Here is a tiny trained network, its code and every weight. The questions are about switching its units off for an input and a class, where a switched-off unit gives its printed mean instead of its output.

import numpy as np


def w(rows, s, z=0):
    codes = np.array(rows[::2]) - 128.0
    scale = np.full(codes.shape[1], s)
    scale[-1] = z or s
    return codes * scale


def norm(h):
    return h / np.sqrt((h * h).mean(-1, keepdims=True) + 1e-5)


def f(y):
    return y / 2 * (1 + np.tanh(0.7978845608 * (y + 0.044715 * y**3)))


def log_softmax(a):
    a = a - a.max(-1, keepdims=True)
    return a - np.log(np.exp(a).sum(-1, keepdims=True))


def net(x, mask):
    res = np.array(x, float).reshape(1, 2) / 4 @ E
    u = 0
    for l in range(2):
        y = f(norm(res) @ A[l][:, :-1].T + A[l][:, -1])
        res = res + np.where(mask[u : u + 14], y, B[l][:, -1]) @ B[l][:, :-1]
        u += 14
    return log_softmax(norm(res)[-1] @ U[:, :-1].T + U[:, -1])


A, B = {}, {}
E = w([
[254,198,170,38,66,62,219,190],'x0',
[237,60,1,180,44,171,115,40],'x1',
],0.0073)
A[0] = w([
[135,56,154,126,126,135,135,192,65],'L0N0',
[101,125,113,169,92,142,102,102,108],'L0N1',
[188,74,135,83,43,104,187,162,111],'L0N2',
[69,85,84,147,100,98,85,101,112],'L0N3',
[83,175,106,158,103,166,132,134,66],'L0N4',
[102,98,138,119,139,101,50,63,111],'L0N5',
[152,255,169,150,104,149,74,122,81],'L0N6',
[187,157,141,153,209,116,126,87,106],'L0N7',
[111,96,166,112,167,185,189,150,83],'L0N8',
[104,157,56,176,78,139,82,86,2],'L0N9',
[114,151,175,141,135,137,60,117,152],'L0N10',
[86,108,167,139,140,101,157,195,185],'L0N11',
[40,63,144,52,87,85,170,88,80],'L0N12',
[41,136,148,181,87,47,124,149,125],'L0N13',
],0.0094,0.0021)
B[0] = w([
[147,102,142,157,84,105,132,12,124],'L0N0',
[100,129,148,89,144,123,148,190,186],'L0N1',
[91,113,87,112,200,139,161,181,254],'L0N2',
[127,154,74,109,180,160,90,199,224],'L0N3',
[241,86,168,182,147,98,186,154,139],'L0N4',
[117,134,34,195,161,106,188,185,205],'L0N5',
[78,84,148,205,122,164,162,15,152],'L0N6',
[117,163,114,78,180,130,147,98,124],'L0N7',
[108,246,106,84,158,150,85,138,162],'L0N8',
[156,174,253,55,132,112,142,96,217],'L0N9',
[58,91,156,42,22,91,234,64,186],'L0N10',
[132,127,20,121,32,204,61,130,244],'L0N11',
[73,179,156,170,97,146,190,83,146],'L0N12',
[169,62,182,47,122,141,68,157,206],'L0N13',
],0.0052,0.0056)
A[1] = w([
[133,2,93,196,191,148,56,83,154],'L1N0',
[191,48,68,91,125,216,103,143,134],'L1N1',
[217,163,177,148,61,18,199,181,139],'L1N2',
[220,212,75,149,96,158,166,93,100],'L1N3',
[70,177,244,136,107,69,35,167,83],'L1N4',
[168,181,60,130,145,130,87,249,203],'L1N5',
[27,91,134,175,154,126,42,113,106],'L1N6',
[200,181,151,102,60,124,150,162,146],'L1N7',
[67,111,147,239,156,163,134,101,44],'L1N8',
[223,132,45,152,72,164,144,16,3],'L1N9',
[109,129,122,156,7,162,121,91,30],'L1N10',
[90,158,126,86,85,132,113,57,22],'L1N11',
[179,117,24,98,81,205,98,121,155],'L1N12',
[186,56,146,194,28,121,120,22,149],'L1N13',
],0.0082,0.0026)
B[1] = w([
[218,57,131,86,179,131,153,135,221],'L1N0',
[77,164,177,148,76,88,132,117,233],'L1N1',
[163,52,55,142,195,139,97,129,206],'L1N2',
[208,67,189,105,158,157,119,112,186],'L1N3',
[191,149,212,159,77,131,69,61,215],'L1N4',
[99,154,128,155,86,152,130,121,254],'L1N5',
[208,129,94,145,138,117,186,129,231],'L1N6',
[101,63,64,166,184,126,178,129,205],'L1N7',
[149,116,45,77,141,83,164,190,160],'L1N8',
[79,184,190,66,162,102,1,125,194],'L1N9',
[75,95,87,149,170,121,174,240,127],'L1N10',
[160,140,123,133,196,105,116,120,137],'L1N11',
[104,172,143,139,126,151,168,151,226],'L1N12',
[35,215,182,169,31,134,102,112,150],'L1N13',
],0.009,0.007)
U = w([
[203,63,52,95,214,150,180,172,213],'0',
[149,171,254,82,104,156,48,103,209],'1',
[27,190,122,177,58,179,216,177,175],'2',
[86,95,124,137,115,86,138,100,15],'3',
[96,119,89,144,106,66,104,86,42],'4',
[98,96,111,163,96,57,142,71,2],'5',
[118,122,80,154,60,72,135,72,11],'6',
[79,118,108,117,107,56,142,81,33],'7',
],0.014,0.0052)

Each question gives the input, the list of numbers given to net, and the class t.
The units are the neurons (one row each of A and B). Each row of codes is followed by its name. A weight is (code - 128) times the scale printed after its matrix; where a second scale follows, it is the last column's (A, B and U).
mask holds one flag per neuron, layer by layer. A switched-off neuron (its flag False) gives its mean, the last column of its row in B, instead of its output. The means were averaged over made-up inputs and are rounded, as every weight is.
A unit's drop is (log p(t) with every unit on - log p(t) with that unit switched off) / (log p(t) with every unit on - log p(t) with every unit switched off).
The circuit of an input: a set's keep is (log p(t) with only the set's units on - log p(t) with every unit switched off) / (log p(t) with every unit on - log p(t) with every unit switched off). Starting from the 12 units with the biggest drops (on a tie, the unit counted first), units are removed one at a time, each time the one whose removal leaves the highest keep (on an exact tie, the one counted first), for as long as the keep stays at least 0.8.
circuit, biggest first: the units of the circuit, biggest drop first
unit that matters most: the unit with the biggest drop
top k neurons: the k neurons with the biggest drops, biggest first
k most important neurons of layer l: the k neurons of layer l with the biggest drops, biggest first
drop of u: that unit's drop, to one decimal
input [4,-4], class 0: circuit, biggest first => L1N2
input [3,-3], class 2: top 3 neurons => L0N11; L0N9; L1N0
input [3,-2], class 2: circuit, biggest first => L0N9; L1N5
input [3,1], class 2: top 3 neurons => L0N2; L0N9; L1N0
input [3,2], class 2: 4 most important neurons of layer 0 => L0N2; L0N9; L0N10; L0N4
input [-8,-8], class 0: 2 most important neurons of layer 1 => L1N6; L1N1
input [-3,2], class 2: top 3 neurons => L0N3; L0N6; L0N1
input [5,6], class 1: 3 most important neurons of layer 1 => L1N9; L1N3; L1N1
input [7,8], class 1: 4 most important neurons of layer 1 => L1N9; L1N13; L1N3; L1N1
input [5,-5], class 0: top 2 neurons => L1N2; L1N1
input [-3,3], class 2: 4 most important neurons of layer 0 => L0N3; L0N1; L0N6; L0N9
input [4,-3], class 0: top 2 neurons => L0N3; L1N1
input [6,7], class 1: 2 most important neurons of layer 0 => L0N5; L0N1
input [-7,-6], class 0: circuit, biggest first => L1N6
input [-2,-3], class 2: 3 most important neurons of layer 1 => L1N0; L1N10; L1N9
input [-4,-3], class 0: top 2 neurons => L0N9; L1N6
input [5,8], class 1: top 2 neurons => L1N9; L1N3
input [-2,2], class 2: drop of L0N3 => 0.4
input [-8,2], class 0: drop of L0N13 => 0.0
input [1,2], class 2: unit that matters most => L0N2
input [0,8], class 1: drop of L1N9 => 0.1
input [2,0], class 2: drop of L0N2 => 1.8
